Here is a tiny trained network, its code and every weight. The questions are about switching its units off for an input and a class, where a switched-off unit gives its printed mean instead of its output.

import numpy as np


def w(rows, s, z=0):
    codes = np.array(rows[::2]) - 128.0
    scale = np.full(codes.shape[1], s)
    scale[-1] = z or s
    return codes * scale


def f(y):
    return np.maximum(y, 0)


def log_softmax(a):
    a = a - a.max(-1, keepdims=True)
    return a - np.log(np.exp(a).sum(-1, keepdims=True))


def net(x, mask):
    res = np.array(x, float).reshape(1, 6) / 4 @ E
    y = f(res @ A[0][:, :-1].T + A[0][:, -1])
    res = res + np.where(mask, y, B[0][:, -1]) @ B[0][:, :-1]
    return log_softmax(res[-1] @ U[:, :-1].T + U[:, -1])


A, B = {}, {}
E = w([
[3,117,143,30,137,120,101,114,128,173],'x0',
[125,115,131,115,125,136,157,149,117,92],'x1',
[127,136,139,123,137,148,144,133,121,116],'x2',
[126,110,114,124,113,110,124,130,136,127],'x3',
[143,135,118,85,144,14,204,14,80,146],'x4',
[170,191,4,108,122,143,83,194,5,131],'x5',
],0.012)
A[0] = w([
[107,158,145,106,150,121,70,233,116,144,120],'neuron 1',
[128,195,20,160,117,117,115,134,37,109,158],'neuron 2',
[8,103,153,6,182,111,127,138,125,196,132],'neuron 3',
[50,126,164,153,104,151,136,113,198,118,30],'neuron 4',
[40,164,70,62,105,169,79,186,145,147,157],'neuron 5',
[129,149,128,104,131,52,165,69,61,142,40],'neuron 6',
[111,142,108,135,157,140,50,230,117,138,120],'neuron 7',
[102,114,56,52,120,211,9,182,91,127,127],'neuron 8',
[75,128,112,70,136,153,103,184,66,189,121],'neuron 9',
[209,104,105,200,151,96,176,51,115,117,149],'neuron 10',
[187,118,99,211,128,140,141,162,119,130,233],'neuron 11',
[170,205,2,116,122,119,109,138,6,130,8],'neuron 12',
[133,86,162,208,109,199,65,222,185,118,216],'neuron 13',
[115,112,145,210,169,73,228,63,149,108,175],'neuron 14',
[103,108,156,216,113,185,75,211,204,95,62],'neuron 15',
],0.0088,0.012)
B[0] = w([
[137,64,115,169,79,126,32,124,104,128,182],'neuron 1',
[172,152,53,92,137,108,131,197,162,142,224],'neuron 2',
[111,185,67,50,143,109,215,203,173,180,227],'neuron 3',
[160,217,21,116,209,83,120,202,154,162,158],'neuron 4',
[146,111,161,176,108,158,75,72,90,129,216],'neuron 5',
[122,202,83,95,179,106,130,170,170,144,173],'neuron 6',
[179,128,148,152,140,132,117,111,76,105,196],'neuron 7',
[184,102,216,157,110,175,102,107,77,121,230],'neuron 8',
[144,78,156,177,127,105,58,119,71,97,191],'neuron 9',
[135,150,146,152,123,129,88,110,94,86,201],'neuron 10',
[50,115,172,71,119,123,208,85,164,130,216],'neuron 11',
[48,159,152,14,133,70,192,106,232,166,209],'neuron 12',
[184,199,40,66,162,94,148,191,179,226,250],'neuron 13',
[158,87,155,205,71,195,91,61,131,18,216],'neuron 14',
[16,128,142,87,112,85,254,72,208,83,196],'neuron 15',
],0.0096,0.019)
U = w([
[15,121,152,91,144,130,175,68,173,151,200],'0',
[200,153,81,114,152,137,135,253,139,173,3],'1',
[191,81,160,204,126,160,70,94,54,109,205],'2',
],0.013,0.0037)

Each question gives the input, the list of numbers given to net, and the class t.
The units are the neurons (one row each of A and B). Each row of codes is followed by its name. A weight is (code - 128) times the scale printed after its matrix; where a second scale follows, it is the last column's (A, B and U).
mask holds one flag per neuron, in row order. A switched-off neuron (its flag False) gives its mean, the last column of its row in B, instead of its output. The means were averaged over made-up inputs and are rounded, as every weight is.
A unit's drop is (log p(t) with every unit on - log p(t) with that unit switched off) / (log p(t) with every unit on - log p(t) with every unit switched off).
The circuit of an input: a set's keep is (log p(t) with only the set's units on - log p(t) with every unit switched off) / (log p(t) with every unit on - log p(t) with every unit switched off). Starting from the 12 units with the biggest drops (on a tie, the unit counted first), units are removed one at a time, each time the one whose removal leaves the highest keep (on an exact tie, the one counted first), for as long as the keep stays at least 0.8.
units of the circuit, in order: the units of the circuit, biggest drop first
most important unit: the unit with the biggest drop
top k neurons: the k neurons with the biggest drops, biggest first
drop of u: that unit's drop, to one decimal
input [-4,2,1,-4,3,1], class 0: units of the circuit, in order	(neuron 13)
input [2,0,0,5,-4,-2], class 1: top 3 neurons	(neuron 13; neuron 12; neuron 11)
input [7,-2,-4,1,-7,0], class 1: top 3 neurons	(neuron 13; neuron 3; neuron 14)
input [-4,-7,-5,-3,1,-7], class 2: top 2 neurons	(neuron 14; neuron 12)
input [-2,3,-1,-1,2,0], class 2: top 3 neurons	(neuron 12; neuron 15; neuron 3)
input [-4,3,-5,-5,1,5], class 0: top 3 neurons	(neuron 12; neuron 11; neuron 13)
input [-7,-8,-6,3,-7,0], class 0: top 2 neurons	(neuron 15; neuron 11)
input [-5,-6,-7,5,5,4], class 0: top 2 neurons	(neuron 12; neuron 13)
input [-7,7,-7,1,2,8], class 0: top 2 neurons	(neuron 12; neuron 11)
input [1,6,-4,5,-1,-2], class 1: top 3 neurons	(neuron 15; neuron 12; neuron 11)
input [-4,5,-8,4,1,-4], class 2: top 4 neurons	(neuron 12; neuron 15; neuron 3; neuron 14)
input [-8,5,7,-2,0,-5], class 0: top 2 neurons	(neuron 11; neuron 8)
input [5,4,-5,-4,0,0], class 1: top 4 neurons	(neuron 3; neuron 15; neuron 11; neuron 12)
input [8,-8,1,7,-8,2], class 2: most important unit	neuron 5
input [-2,-2,-3,8,3,4], class 0: top 2 neurons	(neuron 13; neuron 12)
input [0,7,3,-8,2,-5], class 2: drop of neuron 14	0.2
input [7,-1,1,7,6,2], class 1: drop of neuron 15	0.3
input [5,7,-8,8,-7,3], class 2: drop of neuron 8	0.1
